Below is a small trained network, with its code and all its weights. Each question gives an input and a target symbol and asks what happens when units are switched off, that is, made to give their printed mean instead of their output.

import numpy as np


def w(rows, s, z=0):
    codes = np.array(rows[::2]) - 128.0
    scale = np.full(codes.shape[1], s)
    scale[-1] = z or s
    return codes * scale


def f(y):
    return y / 2 * (1 + np.tanh(0.7978845608 * (y + 0.044715 * y**3)))


def softmax(a):
    e = np.exp(a - a.max(-1, keepdims=True))
    return e / e.sum(-1, keepdims=True)


def log_softmax(a):
    a = a - a.max(-1, keepdims=True)
    return a - np.log(np.exp(a).sum(-1, keepdims=True))


def net(x, mask):
    ids = ['αδζθλμσφψω'.index(c) for c in x.split()]
    T = len(ids)
    res = E[ids] + P[:T]
    q, k, v = (res @ M[0].T for M in (Q, K, V))
    z = softmax(np.where(np.tri(T) > 0, q @ k.T / 3**0.5, -1e9)) @ v
    res = res + np.where(mask[0], z, O[0][:, -1]) @ O[0][:, :-1]
    y = f(res @ A[0][:, :-1].T + A[0][:, -1])
    res = res + np.where(mask[1:25], y, B[0][:, -1]) @ B[0][:, :-1]
    return log_softmax(res[-1] @ U[:, :-1].T + U[:, -1])


Q, K, V, O, A, B = {}, {}, {}, {}, {}, {}
E = w([
[152,126,148],'α',
[144,134,146],'δ',
[135,149,145],'ζ',
[128,169,143],'θ',
[145,120,150],'λ',
[118,163,150],'μ',
[177,83,156],'σ',
[189,67,157],'φ',
[237,194,140],'ψ',
[2,83,181],'ω',
],0.0091)
P = w([
[75,100,2],'0',
[128,92,85],'1',
[101,138,91],'2',
[119,107,128],'3',
[141,132,140],'4',
[146,116,158],'5',
[143,131,170],'6',
[146,132,184],'7',
[160,127,194],'8',
[159,140,205],'9',
[162,130,217],'10',
[167,142,225],'11',
[161,142,232],'12',
[162,147,241],'13',
],0.0078)
Q[0] = w([
[82,126,173],'head 0',
[111,112,41],'head 0',
[165,116,253],'head 0',
],0.026)
K[0] = w([
[181,111,163],'head 0',
[116,133,43],'head 0',
[133,154,252],'head 0',
],0.023)
V[0] = w([
[5,168,158],'head 0',
[125,63,144],'head 0',
[66,12,160],'head 0',
],0.017)
O[0] = w([
[175,121,251,4],'head 0',
[112,191,127,108],'head 0',
[102,240,197,12],'head 0',
],0.015,0.0043)
A[0] = w([
[110,138,105,139],'neuron 0',
[145,160,141,129],'neuron 1',
[149,139,138,119],'neuron 2',
[152,150,149,107],'neuron 3',
[160,80,163,108],'neuron 4',
[115,123,136,116],'neuron 5',
[129,100,152,117],'neuron 6',
[119,126,132,85],'neuron 7',
[177,176,119,154],'neuron 8',
[125,121,139,104],'neuron 9',
[162,148,174,192],'neuron 10',
[33,112,135,15],'neuron 11',
[161,133,174,22],'neuron 12',
[41,126,107,108],'neuron 13',
[250,221,153,90],'neuron 14',
[154,114,125,108],'neuron 15',
[113,129,131,112],'neuron 16',
[88,131,170,85],'neuron 17',
[172,171,149,2],'neuron 18',
[143,179,150,172],'neuron 19',
[113,143,119,119],'neuron 20',
[108,128,131,114],'neuron 21',
[146,180,197,98],'neuron 22',
[93,151,103,135],'neuron 23',
],0.018,0.0078)
B[0] = w([
[158,142,153,228],'neuron 0',
[105,188,174,155],'neuron 1',
[101,134,156,121],'neuron 2',
[115,183,133,145],'neuron 3',
[101,151,40,180],'neuron 4',
[105,104,100,103],'neuron 5',
[78,120,78,123],'neuron 6',
[102,81,109,84],'neuron 7',
[158,119,199,188],'neuron 8',
[92,115,121,96],'neuron 9',
[39,211,153,254],'neuron 10',
[45,184,83,110],'neuron 11',
[192,199,147,155],'neuron 12',
[135,72,177,198],'neuron 13',
[107,5,50,251],'neuron 14',
[132,176,110,200],'neuron 15',
[115,94,107,100],'neuron 16',
[157,70,130,147],'neuron 17',
[159,234,114,146],'neuron 18',
[101,215,236,228],'neuron 19',
[146,101,127,117],'neuron 20',
[114,94,107,103],'neuron 21',
[166,19,70,252],'neuron 22',
[167,111,144,185],'neuron 23',
],0.03,0.0031)
U = w([
[134,92,167,251],'α',
[128,140,130,189],'δ',
[117,176,100,131],'ζ',
[110,204,60,131],'θ',
[127,171,156,39],'λ',
[63,255,98,168],'μ',
[156,159,194,35],'σ',
[179,152,224,57],'φ',
[210,11,41,125],'ψ',
[21,39,140,3],'ω',
],0.0031,0.0062)

Each question gives the input, a string of symbols that net reads in full, and the target symbol t.
The units are the heads (3 rows each of Q, K, V and O) and the neurons (one row each of A and B). Each row of codes is followed by its name. A weight is (code - 128) times the scale printed after its matrix; where a second scale follows, it is the last column's (O, A, B and U).
mask holds one flag per unit, heads first, then neurons. A switched-off unit (its flag False) gives its mean, the last column of its rows in O or B, instead of its output. The means were averaged over made-up inputs and are rounded, as every weight is.
A unit's drop is (log p(t) with every unit on - log p(t) with that unit switched off) / (log p(t) with every unit on - log p(t) with every unit switched off).
The circuit of an input: a set's keep is (log p(t) with only the set's units on - log p(t) with every unit switched off) / (log p(t) with every unit on - log p(t) with every unit switched off). Starting from the 12 units with the biggest drops (on a tie, the unit counted first), units are removed one at a time, each time the one whose removal leaves the highest keep (on an exact tie, the one counted first), for as long as the keep stays at least 0.8.
units of the circuit, in order: the units of the circuit, biggest drop first
top k neurons: the k neurons with the biggest drops, biggest first
drop of u: that unit's drop, to one decimal
input θ ψ ψ ζ ψ ψ ψ α μ ψ α μ μ, target μ: top 3 neurons -> [neuron 22; neuron 14; neuron 4]
input θ μ δ δ μ μ μ μ ζ σ θ μ ψ ζ, target ψ: units of the circuit, in order -> [head 0; neuron 10]
input λ μ μ ψ δ ψ ψ ζ ψ ψ α, target ψ: units of the circuit, in order -> [head 0]
input μ α θ ψ ψ μ ω μ ζ μ δ ψ α, target ψ: units of the circuit, in order -> [head 0; neuron 10]
input α μ μ μ ζ ω α μ λ μ λ α μ θ, target μ: units of the circuit, in order -> [head 0; neuron 10; neuron 4]
input α ψ μ ω θ, target ω: units of the circuit, in order -> [neuron 14; head 0; neuron 10]
input μ μ δ ω α φ θ δ ψ α ω θ, target ω: units of the circuit, in order -> [neuron 14; neuron 10; head 0]
input ω ζ ζ ζ ψ ψ θ μ δ σ δ λ ψ λ, target ψ: units of the circuit, in order -> [neuron 10; neuron 19]
input μ ψ ψ σ ζ μ ψ δ δ θ μ δ, target μ: top 2 neurons -> [neuron 22; neuron 10]
input ψ δ δ ψ θ ψ ω, target ω: top 2 neurons -> [neuron 13; neuron 11]
input ψ δ σ α ψ α ω ψ ψ α μ ψ α μ, target ψ: top 3 neurons -> [neuron 10; neuron 19; neuron 1]
input θ α ψ ψ θ μ α ω, target ω: top 2 neurons -> [neuron 22; neuron 17]
input θ μ α, target μ: top 2 neurons -> [neuron 22; neuron 14]
input ω θ θ μ α, target μ: top 2 neurons -> [neuron 10; neuron 22]
input ψ μ δ α ω θ λ θ μ, target μ: top 3 neurons -> [neuron 10; neuron 4; neuron 13]
input σ ψ ζ ψ φ ψ ψ α λ φ φ, target φ: top neuron -> [neuron 14]
input ζ ω σ ζ, target ω: top 4 neurons -> [neuron 14; neuron 22; neuron 10; neuron 19]
input ψ ζ ψ μ θ ζ θ ψ θ, target ψ: drop of neuron 10 -> 0.7
input ψ δ ω δ ω α, target ω: drop of neuron 22 -> 3.5
input φ φ δ, target φ: drop of neuron 8 -> 0.1
